Where the symbols take the states:
from | γ ξ ψ ζ β φ δ
q659 | q808 q255 q645 q896 q332 q558 q666
q857 | q877 q169 q425 q102 q444 q669 q171
q909 | q937 - - q420 q36 - q172
q448 | q420 q786 q753 q937 q144 q82 q398
q703 | q669 q645 q255 q115 q81 q877 q530
q774 | - q82 - - q666 q786 q332
q759 | - q937 - q786 q668 - q139
q16 | q125 q102 q788 q169 - - -
q849 | q617 q666 q530 q693 q82 q144 q255
q645 | q548 q703 q659 q681 q260 q820 q366
q96 | q890 q499 q90 q742 q885 q151 q435
q420 | q448 q318 q871 q909 q484 q45 q494
q786 | q318 q448 q654 q759 q280 q774 q707
q558 | q794 q316 q820 q762 q707 q659 q280
q896 | q499 q890 q681 q659 q328 q762 q597
q82 | q45 q774 q107 q77 q849 q448 q91
q600 | q764 q327 q707 q567 q820 q260 q654
q794 | q558 q425 q169 q788 q61 q808 q833
q762 | q788 q936 q125 q558 q139 q896 q668
q326 | q172 q139 q31 q398 q936 q539 q937
q241 | q91 q732 q195 q885 q742 q494 q45
q499 | q896 q96 - q808 - q788 -
q328 | - q539 - q332 q896 q139 -
q753 | q871 q654 q448 q638 q836 q107 q327
q530 | q49 q366 q849 q479 q107 q836 q703
q666 | q95 q849 q366 q597 q774 q280 q659
q316 | q425 q558 q877 q936 q398 q255 q144
q425 | q316 q794 q857 q151 q494 q742 q484
q788 | q762 q151 q16 q794 q881 q499 q991
q81 | q195 q260 q91 q908 q703 q327 q107
q139 | q881 q326 q567 q707 q762 q328 q759
q484 | q144 q833 q171 q36 q420 q617 q425
q597 | - q693 - q666 - q668 q896
q936 | q151 q762 q24 q316 q326 q890 q301
q567 | - q31 q139 q600 q125 - -
q764 | q600 q444 q61 - q169 - -
q314 | q783 - q36 q171 - - q102
q327 | q444 q600 q398 q31 q877 q81 q753
q151 | q936 q788 q102 q425 q172 q96 q36
q49 | q530 - q617 - - q171 q669
q668 | q991 q301 q68 q280 q759 q597 q762
q24 | q102 q125 q936 q877 q31 q115 q783
q742 | q255 q808 q669 q96 q241 q425 q617
q169 | q820 q857 q794 q16 q764 q548 q527
q548 | q645 q669 q808 - - q169 -
q28 | q527 q836 q280 q68 q654 q366 q820
q783 | q314 q68 q301 q836 q638 q479 q24
q435 | q693 - - q617 - q36 q96
q95 | q666 q617 - - - q833 q808
q255 | q742 q659 q703 q890 q91 q316 q849
q171 | q836 q527 q484 q314 q871 q49 q857
q707 | q61 q398 q600 q139 q558 q332 q786
q31 | q478 q567 q326 q327 q24 q908 q638
q617 | q849 q95 q49 q435 q45 q484 q742
q890 | q96 q896 q115 q255 q539 q936 q693
q669 | q703 q548 q742 q90 q195 q857 q49
q366 | - q530 q666 - - q28 q645
q332 | q732 q91 q260 q328 q659 q707 q774
q444 | q327 q764 q494 q478 q857 q195 q871
q877 | q857 q820 q316 q24 q327 q703 q836
q36 | q301 q991 q314 q484 q909 q435 q151
q398 | q494 q707 q327 q326 q316 q91 q448
q301 | q36 q668 q783 q144 q937 q693 q936
q820 | q169 q877 q558 q125 q600 q645 q28
q479 | - - q693 q530 - q783 q115
q318 | q786 q420 - - q833 - q61
q195 | q81 - q241 - q669 q444 -
q681 | - q115 q896 q645 - q125 -
q77 | - - - q82 q693 q937 q539
q908 | - - q539 q81 q115 q31 -
q638 | - - q937 q753 q783 - q31
q836 | q171 q28 q144 q783 q753 q530 q877
q478 | q31 - q172 q444 q102 - -
q654 | - q753 q786 - q28 - q600
q833 | q280 q484 q527 q991 q318 q95 q794
q881 | q139 q172 - q61 q788 - -
q107 | - - q82 - q530 q753 q81
q885 | q539 - - q241 q96 q172 -
q91 | q241 q332 q81 q539 q255 q398 q82
q90 | q115 - q96 q669 - q102 -
q125 | q16 q24 q762 q820 q567 q681 q68
q494 | q398 q61 q444 q172 q425 q241 q420
q871 | q753 - q420 - q171 - q444
q732 | q332 q241 - - q808 q61 -
q68 | - q783 q668 q28 - - q125
q45 | q82 - - - q617 q420 q241
q808 | q659 q742 q548 q499 q732 q794 q95
q693 | q435 q597 q479 q849 q77 q301 q890
q539 | q885 q328 q908 q91 q890 q326 q77
q937 | q909 q759 q638 q448 q301 q77 q326
q102 | q24 q16 q151 q857 q478 q90 q314
q61 | q707 q494 q764 q881 q794 q732 q318
q144 | q484 q280 q836 q301 q448 q849 q316
q280 | q833 q144 q28 q668 q786 q666 q558
q260 | - q81 q332 - q645 q600 -
q527 | q28 q171 q833 - - - q169
q172 | q326 q881 q478 q494 q151 q885 q909
q991 | q668 q36 - q833 - - q788
q115 | q90 q681 q890 q703 q908 q24 q479

The rows follow the links: the fewer symbols apart two states are, the more alike their rows tend to be.

Each row is also shifted at random along 9 hidden directions that mean nothing.

Name the state of each row.
 -66   -71  +326  +111  -280  -412  -595   -37  -323  -397  -467   +22  +273   -10  +357  -200  +189    -3   -30  +209   -61  -383  +142   +64  -517  -226    +3   -26  +344   -16   +99  -296  -288  -647   -75  -598   +99  -417  -169  -325   -69  -135   -95   +22   +62  +440  -427  +422  +120  +150  -140   +95   -83   +83: q95
-702   -26   +81   -15  -310  +272   -48  +155  +231  -232  +130   -98  -121  +557  +128  -216    -7  -532   +59  -242  -242   +16  +381   +14  -126  +275  +232  +279   +62  +143    -4  +143   -31  +288  +367  +247  -100  +194   -45  +269   -37  +209  +103   -35  +217   -27   +49   +79   +56  +177  +171  -407  +213  -223: q77
+499   +41  +755   -40   +33  +882  -768  +260   +82   -39  -498  +186   +15   +74  +170  +171   +62   -89  +438   -76  +156  +230  +192   +62  -340  +161  +159   +79  +255  +165   +62  -105  -189  -164  +382   -14  -315  -332  +480   +88  +241  -333  -307   +35  +212   +31  -194   +12  -561  -174   +35  -139  -167  +282: q896
-353   -78   +96   -64   +72   +59   +35   +48  +123  -157  +135    +0   -64  +482  -440  -204  -219  -257  +111  +145   -78   +87  +232  +195   -92  +177  +101   +73  -296    +9  +203  +101  +196  +114    +3  +481  -154  +328  -103  +169   +90   +39  +119  -126  +233  +270  +127   +82  +300  +280   +85  +130    +2  -307: q36
-488  -323  -419  -112  -140  -139  +225  +113   -97  -180    -2  -226   -22   +15  +361  -729   -87  -240  -107  +141  -273   -67  -220  +205  -685  -471  +374   +29  +317  +139  -613  -216  +185  +695  +111  +133  -221  +154   +79  -162  -108   +50  +124  -200  +481   -43   -18  +285  +173  -468   +27  -238  +457  +212: q836
-134   +19  -146   +52  +438  -513   +57   -17  +353     0   +95  +209  -459  -280   +49  -199  -171  -169   -76   -37    +8  +467   -19   -66  +118  -118  -133   -40   +32  -270  +242   +31  +270  -519  -220   +90  -271  +192  -160  +190   -63   -55   -85  +172  -260  -498  -401  -185   -96   -78  +152  +441  -168  -465: q316
+180  -173  -265   -71   +46  +423  +268   +74  -148   +94   -30   -68  +265  +263  -395  +575  -381  -114   -85   -87  +261   -93  -146   -64   -52  +699  +340   +45   -33  +377  -268  +107  +162  +554   +34  +200  +253   +45  +365  +154  -246   -64  +426   +84  +216  -115  +206   +56  +102  +255  +117  -130  +114  +252: q654
 +40  -188   -68  -210   +63  -601   -83  -208   +56  +392  +238   +84  +294  -244    +2   -68  +194  +164   +77  +219  +498   +90   -45  +195  -126  +245  -319   -93   -22  -164  -253  -162  -294  -671  -183  -118  -399  +279  +112   -92   -89  +137  -227  +153   +85   -87   -20  +135  -657  +367   +14   +58  -176  -211: q936
-449  +255  -454  -192    -6  -377  +518  -213  +162  -168   -14   +34  -163  -309  +108  +141  -542  -473   +70  -154  -367   -47  -174  -318  -306   +42  +423   -16   +99   +18  -240   +75  +580   +41   +28  -425   +63  -387  +161  +175  -271  -130   -33  -136  -190  -193  -385   -14  +362  -109  +199   -47  +181   +20: q600
+206  +139   -66  -117   +72  +193   +60   +41  +152   -20  +225  +153   -14  +390  -467    +2  -107  -145   +45  -183   -84  +153  +155  -243   +86  +410  +157  +291   -57  +132  -118  +109  +118   -67  +394   +21   +72   -38  +182  +319   -29  +224   -65  -134   -95  -172   +56   +38  -137  +128   +70   -46    -6   -26: q328
 +58  -271  -154   +80  +171  +213  +379   -69   +64  -109  +290  -499   +90  +227  -557   +99  -378  -419  -483  +499  +181   -39   -69   +97   -49  +861  +150  +186   -78  +263  -369  +113  +286  +647   -25  +437  -182  +491   +96  -149   +31  -406  +333  +256  +450  -152  +324  +238   +35  +383  +252   -11    -3  -274: q144
+440   +19  -311  +100  +237   -22  +281   -80  -123  +155  +215   +99  +185  +425  -411  -511  -252  -152    -6  +431  -153   +12  -190   +47   -23  +154   -35  +314  -154   -91  -458  +141  +489   +83  +323   +10   +74  +350   -74  -118  -275  -138  +495  +272  +252   -72   +94   -42   -23  -122  +237    +5  -210  +207: q444
-668  -141  +376  +184  -164  +248  +133  +179   +60   +40  -164  +110  -307   -16   +26  -113  -260  -353   +98  -281  -119  +136  +106  -147  +250   -51  +235   +86   -36   +87  +171   -30  +458  +271  +116   +86  +105   +49  -159  +238   -22  -456  +172  +328   -33  +162  -131  -514  +187   -35  +223  -251   +48   -63: q764
+157   +98  +729   +23  -196  +255  -756  +118  -143  -305  -440  +273   -37   +48  +571  -201   -59  -127  +631  +238  -214   -62  +167  +514  -485  -269  +173   +24  -238  -581  +705   -74  +111  -524   -68  -230  -419  -117  -129  +154   +10  -404  +196   -97  +158  +484  -482  +128  +235    -1  +225   -36  -161   +17: q783
-181  -694   -37   -31   +32  -208   +67  +302  -364   +89   +45  +106  +205  +149  -251  -209  +226   -79  -360   -70  +429  -193   +25   +90  -109  +152  +229  -254   +68  +504  -327  -381  -145  +340   -41  +302    +7  +351   +39  +216    +7   +86   -25   +51   +43   +80  +199   -26   +49  +346   -36   -86  +475   -89: q558
+305   -34  -447  -133  +132  -725   +54  -149  -296    -1   +33  +236  +209   -75  +309   -28   +82   +88   -18  +306   -60  -285  -319  +155  -461  -349   +58  -392   -13  -101  -154  -171  -131  -180  -246  -299  -103   -61   +25  -120  -215  +258  +102  -402  -143   +42  -131  +169  +333   +36  -226  +221  +371  +190: q877
 +235     -2    -61   -147   -141   -639   -487   -160     -4    -80    +65    +73   +331    -22   +242   -325   +195   +217    +44   +267   +201    +35   +157   +185   -398    +56   -329   +229   +106   -413    -10    -88   -392  -1045    -36   -392   -222    +29   -138   -137   -206   +264   -160    -40    +54    -30   -247   +499   -579   +180    -37    +79   -341   -191: q693
-505  +102   -74   -65  -217  -401   +83   -51  +186  -182  +418  -284  -306  -274  +334  -502  +315   -84  -194   -40  -371   +39  +172   -23   +55  -466  -143    -1   -52  -203   +56   -55  -153   +87   +13  -107  -249   -78  -277   -39  +290  +119  -366  -239  -254   +18   -98  +185   +52  -163  -115  -159  +111  -242: q890
-229  -135  +156  -134   -87  -152  -201   -23  -138  -109  -484  +108  +152  -409  +299  +559   +10   -20   -20  -109  +319  -276   -98    -4  -421   +37  +247  -366  +254  +201  +115  -201  -166  -192  -436  -125   -25  -243  +266   -10   -61   -88  -254   -73   -17  +149  -372  +121  +223  +284   -60  +107  +183   -48: q280
 +498   -304    -81    +86   +309   -119   -264   +256   +168   +497     -4   +309   +172   +309   -399    -95   -135    +76    -90   -413   +650   +502    +86   -273   +204   +611   -103   +465   +359   +148   -457    -62   -174   -722   +391   +130    +87   +297    +61   +278   -335   +152    +53   +537    +49   -739    +20   -311  -1170   +174   +169    +85   -284   -125: q332
 +18  -380  -127  -199   -37    +9  +119  +130  -337  +102  +278   -38  +355   +28  -288  -382  +306  +239  -128  +274  +211  -267  -123  +181  -310   +19  +233   -94  -103  +296  -597  -370  -153  +457  +149  +135  -101  +253  +201   +30  +136  +192  -228  -171  +178  +210  +301  +325   -97   +12    +9  -214  +237  +173: q762
-245  -137    +4   -34  +199  +157   +75  +120  +156   +78  -408   +39  -137  -209  -101  +309  -460   -46  +109  -253  +106  +357  -152   -53   -79   -99  +187   -73  +205  +197   +12   -77  +240  +115   -82  +129   +90  -248  +210   +28   -27  -247   -97   +26  +160   -71   -97  -204  -105  -285  -108  +158   +18  +110: q527
+319   -11  -505  -192   -68  -469  +138  -230  -248  -238  +162  -353  +141  -475   +70   -25   -58  +394  -404  +185  -218  -130  -193   -65  -109  -192   -66   +42   +70  -157  -173  -145   -60   +73  -155  -521  +249  -453  -144  -320   +29   +44   -59  -255  -235   -17    +1  +464   +28  -293  -269   +96   -15  +132: q366
 -14   +81  -156    -6  +281  -757  +309  -316    +8   -74   +98   +28   +30  -369  -451  +594  -280    -1  -313  +271  +195   -76   +11  -151  +250  +401  -210  -299  -317   +23  +374   -11  +160  -641  -518  -304  +161  -183  -190   -61   -37  -154  -129   +79  -501  +196  -193  -116  +286  +579  -140  +554  -235  -426: q794
+212   +62  +187  +108  +121  +393  -116  +182   -66  +171   -43  +493   +61  +673  -329  -240  +199   +62  +408  -193   +18  -162   +41   +70   +98  -163   +37    -2  -233  +107  +140  +121   +30   -49  +247  +459   +56  +351   +34  +394    -6  +392  +136  -102   +92  +109  +240  -287  +251  +131   +91   +62   +62   +35: q172
-745  -356   -67  -217  -522    +6  +363    +7  -280   +70  +270  -128  +359  +201   +49  -322   +38  -375   +71    +3   +51  -342   +52   +60  -446  +383  +446   +88   +13  +272  -646  -221   +27  +607  +286    +9  -108  +199  +230   +78  -132   -38   -78   +16  +386  +316  +248  +156   -43  +218  +178  -769  +553  +219: q567
+368   -80  +683  +228   -36  +707  -334  +217   +36  +439  -121  +208   +54  +199   -23  +130   +78  +122  +459   -78  +374  +236   +62  +273  +389  +373   -98  +133  -286  -230  +250   +86   -17    -9   +91  +361  -242  +449    -4  +247    +4  -369  +314  +406  +175   -24  +284  -395  -483  +141  +364  -303  -153   +29: q31
+602   +79  -137  +277  +287  +715   -25   +42   +46  +168    +0   -57    -6   +66  -336  -734  -106  +159   +57  +379   +97  +297  -238   +39   +73   +50  -273  +690  +181  -160  -534  +237  +488   -27  +457  +252   +75  +428   -23  -135   -11  -246  +426  +630  +526  -359   -95   +90  -575  -520  +522   +71  -706   +84: q420
 +26  +295   -83  +205   +82   +60  +222   -48  +302   -23  +120  -111  -264   +54   -17   +71   +62  -197  -136  -152  -260  +108   +23  -353  +364   -47  -151   +88   +46   +43   +53  +319  +120   +57   +94   +16  +198   -42   -75  -147    -6   +27   +39  +134  -202  -293   -14  -245   +49   -50   -39   +98  -152   -94: q241
 -16  -167  +102   +63   -87   -24   -83   +66   +74  +106  +103  -422  -156  -265  +465  -110   +77  -117  -248  +126   -97  +246   -37   +25   +86   -58  -201   +51  +227   -31  -184   -70  -118  +342   +50   -87  -211   -63  -115  -335   +69  -372   -56  +205   +94  -218  +102   -22  -457  -297   -18  -230   +82  +111: q703

From each start, follow one symbol. Which state do you reach?
Answers are names.
start  +29   -43  -215   +50  -114  -425  -286  +135   -96  -140  -147  +395  +107  +543  +479  -671  +365  -240   +60  -195  -226  -297   +55  -163  -546  -443  +153   +94  +407   +95  -361  -154  -209  -318  +337  -220   +42   +49   -19  +162  -298  +450  +125  -216   -10  -176  -240  +108  +104   +62    +5  -118  +354  +191
ψ	q81
start +209  +259  +102  +153  +206  +475  +254   +45   +12  -334   -41  +202  -169  +238  -571   -43  -399  -305   +37  +213  -337  -126   +79  -271  +169  +201  +276   +92  -298   +77  +164  +197  +728   +63  +254   -43  +237   -49  -102  +225   +75  -355  +224  +140  -184  +143  -204  -142  +633  +101  +260  +223  -197   -97
ζ	q881
start +729  +568   +48  +181  +173  +428  +304  -257  +108   -51   -39  -155   -98  -326  -336  +959   -25  +251  -160    -3   -87  -109  -158  -462  +589  +145  -170  -180  -111   +69  +342  +338   +65  +110   -96  -318  +423  -457  +134  -205  +213  -162  -122    +3  -470   -99   +77  -226  +289   -15  -209  +313  -307  +149
φ	q61
start -309  -129  +373   +42  -223  +264  -110  +160   -27  -167  +165  -167  -206   +35   -69  -476  +253    -6  -111   +14  -244   +65  +328   +10  +168  -257   -66  +111  -131   +28   +83  -208   +23  +260  +262   +41   +39  -110  -245   -25  +399  -134  -305    -6   -42  +389  +117   +70   -75  -216   -28  -186   -40   -75
ξ	q96
start  -77   +37  -104   +78  +406   -54  +105   -16  +185  +132  -110  +134  -251   -32   -66   -24   +26   -49   -27   -35   +35  +191  -162   -30   +72  -314  -134  -218   +86  +138   +34   +44   +67   +86  -183  +271   -71  +103   +68   -30   +84   +52   -94   -18   -44  -151   -78  -332  +117  -187  -122  +365  +103  -104
φ	q742
start -585   -18  +123  -104  -139  +210   -38  +208  +226  -498  -336  -149  -269  +105  +152  +624  -247  -531  -217  -497  -203   -45  +238  -243  -226  +149  +520  -279  +332  +499  +261    +0   -65  +517   -42  +159   +19  -418  +285  +195  +138    -8  -287  -322   -44   -93  -155   -37  +572   +76  -263    +5  +530  -114
ξ	q849
start +245  -175   -56  -187   +22    +3  -256   +74   +19    -4   +34    -1  +249   +88  -226   +15   +82  +243   -42  -171  +256  +112  +101   +72   -96  +148    -3  +195  +178  +166  -174  -162  -348  -207  +165   +85   +17  -113  +175   +78   +19  +331  -236  -166  +104  -161  +134  +242  -494   -19  -144   +48   -54   +37
ζ	q666
start -247    +3    -6  +170   -71  +195   -48    -1  +156  +494  -296   -42   +12  -748  +699  +235  +410  +398   +97  -401  +657  +111  -303  -101  +129  -259  -368   -60  +543   -47  -222  +109  -334   -61  -292   +71   -49  +194  +259  -119  -101  +107  -182  +480  +159  -522  -227  -259  -711  -209  +197  -122  -140   -11
φ	q82
start +285  +178  +111   +91  +274  +369   -31   +13   +71   +50  -482   +26   -59   -94   -35  +832   +56  +148  +123   -66  +177  -153  -235   -29   -22  -217   +21  -498  +100  +312  +374  +162  -194  +241  -413  +379   +16   -73  +296  -112  +123   +93   -41  -270   +50   -17   +94  -203  +553   +18  -276  +456  +139   +88
ξ	q833
start  -428   -537   -173    -78    -98   -499   -225   +325   -223   -150    -59   +276    -70   -123   +294  -1117    -75   +178    -67   -136   -137   +126    -13   +233   -353   -753   +245   +211   +239   -180   -210   -535   +129   -213    +48    -27    +14    +71   -368   +210   -124   +190   +129    -65    +48    -23   -337   +134    -41   -512   +203   -145   +205    -92
γ	q527
start -617  -282   -10   -10   -94  -176  +267  +177  +241   -74  +295  -330  -568  -369   +76   -74  -262  -192  -515  -359  -245  +477  +243  -236  +656   -44    -4   +38   -10   -15  +231  -130  +134  +473   -77   +62    +3  -147  -349  +102  +199  -276  -172  +171  -446  -237  +104  -333   -66  -250   -73  -169  +161  -337
φ	q820
start   +2   +49   +23  +158  -174  -230  -282   -21  +123   -15   -80    +5   -74   -31  +518   -84   -96   -62   +68  -211   -95  +177   +89   -31    -9    +3  -155  +328  +240  -355  +169  +143  -105  -545    -3  -250   -21   -35  -237   +40  -290   -54  +268  +296  -100  -231  -326   +12  -265   -47  +212   -94  -245   -19
δ	q81
start +653   -36  -305  +158  +207  +151   +34    -2   -74  +510   -59    +0  +294  +187  -142  +401  +429  +632  -211  -275  +532   -85  -185  -165  +446   -66  -456   -32  +271  +294  -219  +189  -624   +42   -79  +271  +413  +209  +183  -158  -124  +696   +72   +82   +28  -410  +477  -139  -350   -56  -290  +194   -78  +253
φ	q420
